What can hang from each mark:
L: E N R V
R: A G Z
V: A E R U
D: G N U V
N: A E R U
E: N V
A: D L Z
U: D E
G: V
Z: G N U

Every row comes from one small tree of marks. Brackets hold a mark, then the marks that hang from it, in alphabetical order. Every link used is in the known rows. Which tree was each row made from?
Known rows:
{E N {V A {U {D G}}}}: [-444   20  -35  282 -129  165  314 -190  250 -466  153 -243  -88  141
   67   31 -320 -615    6 -232  376  426 -105 -241   34  180  -56  224
 -107  167  -54 -318  387  106  147  232    4 -188  -13  320 -254 -594
    1   56]
{D {G {V E R}} {N A U}}: [-215  314  163    2 -178  -74  351  -17  374 -562  -62   78  143  -72
  319  -18 -241 -402 -288 -124  523  117   73 -204  279 -133   -6  -75
  183 -264   20   53  414    3  -93   30  -82 -257   47  -74 -195 -270
 -347  167]
{R G {Z U}}: [ -27   12  392  107  -12   21 -516  239  352 -295  197  182  231  216
  -43 -244  -37 -452 -238 -234  101  335 -380   53   90   76 -458 -153
 -291 -427   20  285  288  154  -89   77   26 -321   91    1 -280 -417
   32 -302]
{G {V R {U D}}}: [-588  117  280  -68 -201    1   54 -206  310 -481  106   80  130  272
   43    2 -284 -507 -184    7  354  230 -166 -358  433  314 -119  -77
 -241 -355 -103 -137  447   39  305   34  166 -406   54  319 -221 -394
 -115  196]
{V {A L} E}: [-480   67   89   -1  -46   61  356   49  170 -549  134  247  138 -134
  -41   -3 -384 -565   -7 -415  315   76    1  -96   39  135 -100 -185
  262  -66  -71  -27  350  545   36  206   67 -234 -353   65 -309 -454
 -411  123]
{G {V E {R {A Z}} {U D}}}: [-465  220  220 -211 -275  185  163  150  253 -349  -33   97  155  181
  181   71 -293 -647  -71 -106   77  102 -141 -380  402  260 -294 -239
  -42 -249 -196 -199  503  246  277  107  432 -345 -116  174 -460 -448
 -446  426]
{N A {U D {E V}}}: [-104 -152  349  338 -196 -192  121  -25  405 -197  119 -284  -15  -34
  168 -185 -129 -213  262 -396  686  407  120 -212   14 -301  310  228
  105 -494   12 -259  366  182 -347   13  -78 -165 -110 -102 -146 -139
  238 -372]
{Z G {N A} U}: [-107 -151  289   12   38 -204 -351 -136  232  -87   25   36  214   70
  179  -53 -104 -155   12 -293  463  347 -327  150   70 -154  195 -233
 -242 -553  -51   44  337  307 -494 -188 -374 -269  206 -181  -67 -330
  156 -640]
{L {V {R {A D} G}}}: [-149   49  389  134  -57  -27  -75  205   -8 -400  142   82  335  125
  -63 -232 -154 -635  -65 -260  -33  192 -161 -182  377   59 -349  114
  -93  -55 -529 -264  383  304  206  268  110 -239   50  -50 -218 -309
   52   70]
{L E {N U}}: [-307  -38   19  294 -264  279   30  124  347 -103  102  139  -45   24
   16 -175  -89 -341 -111 -312  406  644  348  138 -156  -71   -9  213
  155  -20 -124  -56  314  190 -211   75  -11 -273 -379 -143  -84 -502
 -273 -334]
{V {A L} {E {N R}} U}: [-506  177   -9   35   99  201  316   48  282 -325   -6   26   42  -83
   13  -33 -666 -459  139 -294  137   -9   70   39    6   45 -124 -211
  432  181   25  -35  212  291   45  208  180 -179 -519  262 -183 -588
 -318  288]
{L {V A E R}}: [-487  252  139   27 -139   49  329  157   13 -550   13   36  106  -50
  -56  -75 -291 -476  121 -388  341  203  -20 -180  312   80 -124  115
  147  -12 -290 -289  473  442  250  188  207 -208  -26  168 -427 -431
 -131  157]
{A D {L E R} {Z G N}}: [ 105 -144  -92  152  107  -46   89   49  135 -103  187  401  235    9
  412  -97 -448 -251  -22 -110 -115   88   87  -45 -225  -66   -7 -322
  123 -188 -370  -99  289  355 -200   95 -342 -400 -363 -404    0 -241
 -109 -322]
{E {N R U}}: [-297   79  158  332  -22   54  -70    9  335 -127  142  -73  101   24
  139 -290 -257 -234   51 -368  427  469  190  113  -84 -268   57   69
  292  -33   90   -9  395  -76 -313   -3 -115  -30 -320  -87  -32 -480
  140 -320]
{G {V A R {U E}}}: [-773  145  246 -151 -196   76  144 -285  348 -467   11  143  -23   12
   31  -86 -249 -667 -148   -2  276  312 -189 -278  574  205 -104  -56
 -233  -83 -186  -36  294  237  304  147  395 -219  -33  214 -298 -416
 -225  255]
{G {V {E N} {U D}}}: [-517  125   59  -15 -208  199   54   57  407 -339   -8  -25  -30  223
    7  102 -322 -419  -61 -228  437  226   59 -211  186   92 -146 -191
  -11 -202   84  -18  346  152   93   -5  184 -268 -141  345 -239 -582
 -269  145]
{A {D N} {Z G}}: [ -26  -41  175  255   45    1  174 -263  146 -177  288  239  229   41
  388  -93 -300 -498 -149  -32   13  158  -74  -44 -102 -320 -171 -175
 -150 -357 -230   28  303  110 -384   61 -272  -70 -126 -213 -214 -118
 -244    1]
{A {D N} L}: [ -96 -139  234  192   48 -184  356 -245  253 -501  194  208  252  -87
  171 -137 -442 -550 -129 -118  207    2   61  -52   17  -72 -117 -253
   90 -277  -73  123  265  326 -129  191 -337 -247 -332 -133   28 -110
 -353   73]
{L {N E} {R {A Z} {G V}}}: [ -46  165 -125  155 -254  367 -338  341  113 -152  133  328   83   65
   38 -108 -140 -375 -126 -228 -303  246   40 -107   11  187 -226  -66
   37  159 -567  -60  425  238  115  324  154 -435 -205 -338  119 -484
 -157 -280]
{L {E {V U}} N {R A}}: [-513  -59  -45  397 -167  243  133  253   11 -110 -136  -14   -8  -17
  -14  -79 -173 -251  206 -244   75  312  143  -61  -65  226  -88  279
  368  257 -521 -288  221  328  205  300   63 -423 -490  153   87 -602
 -207 -112]
{D {G {V A}}}: [-560  142  -33    4 -117   98  162 -237  175 -684  257  323  -37  107
  152   26 -139 -651 -349  -83  407  378 -165 -409  212  276   -4   31
 -107  -17  -63    3  413  171   82  157  -71 -198   73   12 -148 -549
 -207  -93]
{E {N A {U D}} {V R}}: [ -91   49  283  301 -243  -80  109   47  375 -202    0 -467  196  -71
  126 -273 -143 -318   51 -447  571  468   88   -4   75 -167   73  264
    1 -113 -160 -325  523  -46  -92  132  -68 -216  -51  -22 -201 -287
  259 -165]
{A {D {G V}} {Z N U}}: [  41 -107  -27 -114  -96  -58 -101  -85  395 -339  129  188  -19  233
  705 -164 -131 -564 -269   65  219  476 -183 -315   49  -20  -20 -378
 -413 -232   59  229  386  258 -266   53 -285 -252  144 -463 -157 -292
 -240 -388]
{A {D N U}}: [-225 -140  282  199  -25  -24  428 -235  251 -438  247   36  195   76
  283 -117 -357 -709 -213    0  443  230   76  -74  207  -83 -200 -160
    4 -309   13  149  327   74 -197   57 -323 -228 -161    3   89 -156
 -235  161]
{E N {V {A D {L {R G}}}}}: [-226 -133   80  386   27  -25  126  107  153 -399  205  -51  275 -123
  -22 -278 -264 -525  -22 -396   37  182   -4  -50 -127   10 -144   64
   54  314 -409 -100  259  307   71  454 -130 -264 -309   -4  -12 -367
  100  -60]
{G {V {A D {Z U}} {E N}}}: [-265   41  -34  -91 -229  234   54  141  462 -283   73   67    8  -33
  323 -145 -111 -690 -171 -250  167  403   16 -107  -12 -119 -131 -228
 -169  113  -48  190  398  425 -240  222  186  -54 -191 -156 -304 -393
 -399    9]
{N {A {D G}} {E V} R U}: [  30  -22  111  458  153 -279    6 -112  329 -274  307 -220  -41  -65
  516 -282 -358 -185   -5 -105  529  359  216 -181 -295 -376  221  452
  262  -10 -134 -160  141 -113 -453  197 -446  -72 -289 -357  222  -48
  299 -483]
{G {V {A {Z N}} E {U D}}}: [-431   51   66 -207 -182  175  293   81  245 -377   45   72   52  152
  212   98 -363 -563   21 -136  199  217  -72 -361  201  157  -93 -386
 -164 -305   12 -138  451  350   79   10  196 -423  -54   77 -365 -455
 -361  141]
{R {A L} {Z {G {V E}} U}}: [-307   -1  362 -174  -42   -5 -281  204  261 -340  183  440  226  -41
   -4   61  -62 -550 -151 -270  -25  141 -411   -6  193  168 -298 -343
   33 -405 -140  224  296  567 -228  153  129 -290 -257  -64 -352 -519
 -456 -196]
{G {V {A D} {E N} R U}}: [-649  172  162 -200 -182  247  228  -20  367 -415  -48   27   80   10
   97  -58 -280 -783 -284  -78  183  269  -50 -150  432   83 -290 -133
 -170  271 -240  -12  245  242  253  257  390 -129 -145  210 -354 -433
 -391  497]
{L E {N U} R}: [-297   -3  -76  384 -268  273   59  241  241 -119   57  201  -16   49
   30 -150 -106 -107   39 -319  278  497  379   54 -160  -15  121  213
  394  107 -244 -133  372  206  -98  116  -11 -335 -381 -108   76 -485
  -95 -358]
{D U {V {A L {Z G}} E}}: [-459  132  -94 -169   79  176  574  -51  166 -526  455  291   91   -4
  234   69 -608 -794 -225  -44  313  103    7 -217  120  147  -75 -282
  290 -278   41  120  284  146 -158  129  -99 -412 -370   65 -159 -512
 -332  111]
{E {N A R {U D}}}: [  33   78  175  277  -78   74    3   68  387  -77  117 -231  115   34
  158 -188 -312 -175  134 -376  476  332  202   21  -88 -280  283  113
  323 -193  104 -223  501 -106 -406  -20 -139  -90 -180 -121   66 -306
  329 -331]
{E {N A U}}: [ -21   86  158  227 -127   89  -49   13  386 -123   -5 -193   94  -51
  113 -282 -165 -271  -38 -411  431  459  157  151   62 -277   -7  -10
  124  -69   -6    4  383  -18 -310   43 -118  -82 -152 -200    2 -437
   97 -273]
{L E {N U} V}: [-190    2  -54  379 -232  203   89  245  213 -164   91   32 -116   38
  -35 -208 -155 -190  134 -360  347  607  438   64 -129 -127   26  332
  253  -40 -213 -191  342  276 -175  116  -44 -336 -329 -112  -26 -532
 -138 -420]

Which tree is each row?
[-341   64   69  130  -83  107  158 -257  262 -497  216  105  -79  424
  142  141 -397 -477  -89  -17  371  237 -156 -384  174  262  -64  -10
  -61 -272   96 -198  374   38  133   13  -34 -267  103  288 -204 -492
  -83   70] -> {V {U {D G}}}
[-111  168  347  -57  -34   31  -21  272  -18 -480   74   87  296   24
 -125 -226 -214 -564  -74 -256   -2  303 -309  -79  478  175 -383  -64
 -262 -177 -348 -210  442  266  338  183  111 -448  243  -73 -374 -405
  145 -100] -> {L {V A {R G {Z N}}}}
[-559  -86  239  107  -64 -145 -399 -237  314 -299  295  281  138  183
   57  -17   20 -302 -171 -203  425  399 -289  -57   24   -6   62  -53
 -275 -477  -61  193  348  268 -384  -76 -150 -204   46  108 -154 -456
  -54 -448] -> {Z {G V} U}
[-292  -19  137  421  -60 -141  348 -201  195 -486  326 -109  125  -89
   30   40 -445 -391  159 -278  511  180   98 -141 -226  -20  210  324
  141 -298  -29 -360  540  193 -130   75 -242 -252 -185  113   19 -112
  109 -207] -> {U {D {N {E {V A}} R}}}
[-227   51   44  164  -90  149  238 -163  138 -264  271   61 -153  199
   79   68 -436 -420  357 -148   10  230 -105 -318  156  -60   53   59
  -77 -327 -194 -411  398  357  -72   87  233 -176   32  159 -365 -393
   42  -14] -> {L {V {A {Z G}} {U D E}}}
[ -97  -20  300  249 -110   59  106  144  188 -130  334   56  225  137
  287 -148 -240 -412  220 -301  113  321   64 -226 -104 -123  125   44
  337 -329   -5 -331  639  114 -372   27   38 -140 -303 -246 -169 -288
   48 -217] -> {N {R {A Z}} {U D}}
[ -20   -8  224 -172 -191   41  -94  107  371 -585  255  357   84  138
  120   88 -110 -721 -206 -131   41  233 -390 -302  254  449 -155 -244
  -46 -360   68   64  540  465  -23  223   68 -376  -35 -138 -219 -464
 -325 -218] -> {R {A L} {Z {U {D {G V}}}}}
[  19  166   17 -143 -130  356  129  175  296 -175  -44  111  -45 -113
  179 -175 -245 -586 -428  111  250  385  110   -7  201   73  -81  166
   31   32 -312  -18   96    7   66  283  -16 -330 -233 -247   12 -240
 -164 -139] -> {L E {N {A {D {V {R Z}}}}}}
[ -53  196   46  234  127  -92 -162 -106  238 -202  109  -55   13  -93
  198 -172 -484  -91   44 -194  477  140  112   -5 -112 -126  145  172
  284 -220 -100  -98  288  -42 -227   33 -290 -160 -254 -179  282 -208
  257 -433] -> {N A E R}
[-237  240    0    5  -55  -39  372   29  200 -658   72  113  -12  230
   85  112 -646 -385  111 -159  250  -80  -22 -372  260  288 -124  -99
  254 -221  -63 -277  395  315  360  174   80 -440  -67  300 -344 -479
 -254  275] -> {A {L {V E R {U {D G}}}}}
[-142  158  228  267   52 -176 -224  -65  281 -275    7 -298  160   -8
   39 -253 -408 -280  -97 -166  305  155  -95  -11  104   20 -322  224
 -182 -151 -390 -141  146  -81  189  193  -73 -409  -56  103    5 -263
  192  -53] -> {N A {E {V {R G} U}}}
[-325  112  -68   10  -99   72  268 -214  216 -688  390  221  -86  333
  145  172 -337 -588 -287  -10  637  312  -84 -524  146  280  216  114
   42 -334  188 -163  433  -13   68   11 -230 -275  140  113 -108 -442
   68 -245] -> {U {D G V}}
[ 318    1 -342  131  -81  156   30    5  628 -250  154  194 -102   81
  553 -185 -391 -616 -267  -92   45  340  144  -10 -340   -8 -153 -151
   -1  124   44  192  350  292 -271  261 -170 -158 -323 -361 -102 -403
 -383 -200] -> {A {D G} {L {E N}} {Z U}}
[-216 -134  329  104 -224  -15  -25   34  420 -372  183  -34  -82   14
   71  -84  -33 -545  119 -278  408  496 -304 -167  113   69    7  101
 -215 -399   95  -51  418  461 -117  139  154 -175   22   48 -422 -267
   36 -344] -> {R {Z {U D {E {V A}}}}}
[-145  133  109   -1  -94   -7  487    9  241 -518   81  -32  121    2
   56  160 -452 -407  -48 -174  665  -34  109 -258  105  -54  229  -61
  280 -575  183 -114  392  112 -119  -61 -220 -328  -47  140  -31 -179
  -78  -22] -> {U {D {N A} {V E}}}
